Small tables with named rows and columns. After each table, cells are looked up by row and column.

tili =
columns: puba, runosu, vos, tur, vor, nirogun, kol, mag
duz: [-20.44, 2.95, -12.30, -15.65, -51.95, 24.56, -20.09, -14.44]
fod: [-54.16, -29.22, -5.30, -26.04, -20.44, 20.41, -13.92, -21.87]
loro: [-16.68, -21.78, -1.74, -11.06, -17.66, -7.08, -21.02, -19.21]
zoduk: [-21.58, -5.16, -2.02, -19.36, -45.54, -23.40, 1.72, -13.86]
zesona: [-61.41, 0.54, -14.90, -28.05, -9.74, -56.71, -14.15, -10.65]
repomi: [-4.44, -34.46, -17.60, -2.55, -6.41, 9.96, 4.65, -10.66]
sug: [-56.22, -26.90, -14.94, -8.51, -26.12, -45.59, 4.04, -7.45]
gez: [53.71, -28.31, -29.39, -14.63, -67.07, -5.66, -20.37, -20.91]
zesig: [21.67, -8.87, -9.52, -34.87, -27.63, -13.55, -4.97, -7.02]
lagut: [8.92, -18.44, -8.51, -13.50, -38.11, -13.19, -36.78, -11.59]
podi: [-9.28, -20.19, -12.31, -21.42, 31.36, -25.31, -41.86, -22.97]
tirofe: [-87.18, -11.98, -15.15, -19.21, 3.63, -53.41, -23.04, -29.16]

What is the vos of zoduk in tili? -2.02
What is the vos of repomi in tili? -17.60
What is the nirogun of gez in tili? -5.66
What is the tur of duz in tili? -15.65
What is the tur of podi in tili? -21.42
What is the kol of sug in tili? 4.04
What is the vos of loro in tili? -1.74
What is the puba of duz in tili? -20.44
What is the vor of loro in tili? -17.66
What is the puba of gez in tili? 53.71
What is the vos of duz in tili? -12.30
What is the mag of zesig in tili? -7.02
What is the kol of zesona in tili? -14.15
Row with the largest mag: zesig

vaf
           vud  sifotom
givar    20316    14690
vamadip  38032    32272
rubet    26101    48646
mek      31116    64779
muzo     14201    53628
fozole   61611    27532
zilubuv  48127    86928

vud of zilubuv: 48127
vud of givar: 20316
sifotom of rubet: 48646
sifotom of fozole: 27532
sifotom of givar: 14690
vud of mek: 31116
vud of muzo: 14201
vud of vamadip: 38032
vud of rubet: 26101
vud of fozole: 61611
sifotom of mek: 64779
sifotom of muzo: 53628
sifotom of vamadip: 32272
sifotom of zilubuv: 86928

Table goz
,sovoguk,buv,livip,kur,resuta,vof,babo,miv,zefidu
toka,-27.519,-1.492,-36.792,-36.683,-46.743,-34.897,-41.907,-49.415,-54.694
migufiz,-26.122,-15.632,-36.025,-16.468,-24.472,-32.692,-24.110,-25.595,-33.018
pogok,41.734,30.730,2.047,-7.004,-7.592,-7.353,-13.210,-19.409,-16.328
dudi,62.858,43.696,41.914,34.088,33.772,19.998,29.511,21.609,22.857
neb,10.993,12.485,25.896,19.809,32.198,22.607,31.015,11.715,16.259
posub,-10.476,-10.332,12.084,-2.050,3.516,-1.418,-2.219,10.601,11.088

What is the miv of toka in goz?
-49.415
What is the miv of migufiz in goz?
-25.595
What is the babo of migufiz in goz?
-24.110
What is the buv of pogok in goz?
30.730
What is the livip of neb in goz?
25.896
What is the kur of pogok in goz?
-7.004
What is the zefidu of migufiz in goz?
-33.018
What is the miv of dudi in goz?
21.609
What is the kur of neb in goz?
19.809
What is the kur of migufiz in goz?
-16.468
What is the babo of neb in goz?
31.015
What is the resuta of posub in goz?
3.516
What is the livip of dudi in goz?
41.914
What is the kur of toka in goz?
-36.683
What is the sovoguk of pogok in goz?
41.734
What is the livip of posub in goz?
12.084
What is the resuta of dudi in goz?
33.772
What is the vof of dudi in goz?
19.998

Table lir
cols = kez, giru, kezo, fafa
kug: [2772, 2602, 2165, 6486]
muba: [1391, 6265, 533, 5435]
vikuz: [4775, 2436, 5041, 1783]
bafusuk: [1753, 4433, 994, 8644]
keko: [3142, 2770, 2936, 2385]
folaka: [8043, 3992, 9721, 3918]

giru of keko: 2770
kez of bafusuk: 1753
giru of vikuz: 2436
kez of vikuz: 4775
giru of kug: 2602
kezo of kug: 2165
fafa of kug: 6486
kez of kug: 2772
kezo of vikuz: 5041
fafa of vikuz: 1783
fafa of bafusuk: 8644
kezo of keko: 2936
giru of muba: 6265
kez of muba: 1391

Table fadalat
fields: lonun, mugep, lam
laz: [50, 71, 151]
bubufe: [44, 202, 164]
sar: [113, 78, 88]
nomeve: [50, 173, 150]
bapo: [156, 197, 86]
pumo: [101, 100, 99]
fav: [100, 100, 96]
kav: [147, 180, 75]
reruf: [150, 184, 81]

What is the mugep of nomeve in fadalat?
173
What is the lam of laz in fadalat?
151
What is the lonun of bubufe in fadalat?
44
What is the mugep of sar in fadalat?
78
What is the lonun of bapo in fadalat?
156
What is the lam of kav in fadalat?
75
What is the lam of bapo in fadalat?
86
What is the lonun of fav in fadalat?
100

vafozuf
|  | lotepi | fos | nupe | laza |
|---|---|---|---|---|
| fud | 105 | 12 | 135 | 186 |
| fizan | 105 | 73 | 181 | 159 |
| dama | 111 | 111 | 152 | 198 |
| lelufe | 107 | 166 | 37 | 207 |
| sulafaf | 95 | 101 | 111 | 184 |
| mogo | 114 | 69 | 142 | 56 |
| nitufo | 119 | 182 | 109 | 216 |
| muz | 80 | 26 | 40 | 111 |

What is the lotepi of mogo in vafozuf? 114
What is the nupe of mogo in vafozuf? 142
What is the nupe of fud in vafozuf? 135
What is the laza of fud in vafozuf? 186
What is the fos of mogo in vafozuf? 69
What is the fos of fud in vafozuf? 12
What is the lotepi of nitufo in vafozuf? 119
What is the fos of sulafaf in vafozuf? 101
What is the laza of dama in vafozuf? 198
What is the laza of mogo in vafozuf? 56
Row with the largest laza: nitufo

duz:
fields: vumi, leru, ver, zinu, figabe
riviro: [217, 236, 219, 161, 66]
posedim: [219, 229, 207, 195, 185]
tur: [213, 159, 181, 235, 192]
vil: [221, 233, 180, 197, 209]
fale: [243, 155, 223, 237, 63]

vumi of vil: 221
leru of fale: 155
zinu of posedim: 195
ver of vil: 180
zinu of vil: 197
figabe of posedim: 185
ver of tur: 181
vumi of fale: 243
zinu of fale: 237
vumi of riviro: 217
leru of posedim: 229
leru of tur: 159
leru of riviro: 236

fad:
|  | gepupo | rozazi | kego |
|---|---|---|---|
| sefak | 54 | 372 | 147 |
| balu | 134 | 382 | 215 |
| mimidug | 988 | 419 | 842 |

mimidug, gepupo -> 988
sefak, kego -> 147
mimidug, rozazi -> 419
mimidug, kego -> 842
balu, rozazi -> 382
balu, kego -> 215
sefak, gepupo -> 54
balu, gepupo -> 134
sefak, rozazi -> 372

todezi =
fields: rad, zat, mar, kozan, saf, zusoni, memati, mukuvo
buzezo: [-33.6, -47.9, -25.9, -3.3, -54.3, -28.6, -47.4, -52.6]
gon: [-33.6, -47.9, -25.9, -3.3, -31.9, -28.6, -47.4, -52.6]
boled: [-15.7, -23.9, -55.1, -42.4, -34.2, -67.8, -18.3, -4.1]
lidud: [51.3, -37.7, 21.6, -30.5, -54.6, 30.2, 36.4, -39.7]
vufazop: [-15.7, -23.9, -55.1, -40.7, -37.9, -67.8, -18.3, -4.1]
ramumi: [-15.7, -23.9, -51.4, -42.4, -49.1, -67.8, -18.3, -4.1]
menag: [-38.1, 37.7, -0.3, -44.1, -46.0, 20.4, -0.1, 25.1]
ver: [46.9, -37.7, 21.6, -30.5, -35.7, 30.2, 36.4, -39.7]
puro: [-38.1, 37.7, -0.3, -45.8, -2.9, 20.4, 3.6, 25.1]
sigita: [51.3, -37.7, 21.6, -30.5, -6.6, 30.2, 32.7, -39.7]
risa: [51.3, -37.7, 21.6, -30.5, -18.6, 30.2, 36.4, -39.7]

kozan of lidud = -30.5
rad of boled = -15.7
saf of puro = -2.9
kozan of sigita = -30.5
kozan of ramumi = -42.4
zusoni of gon = -28.6
zat of vufazop = -23.9
Which row has the largest saf? puro

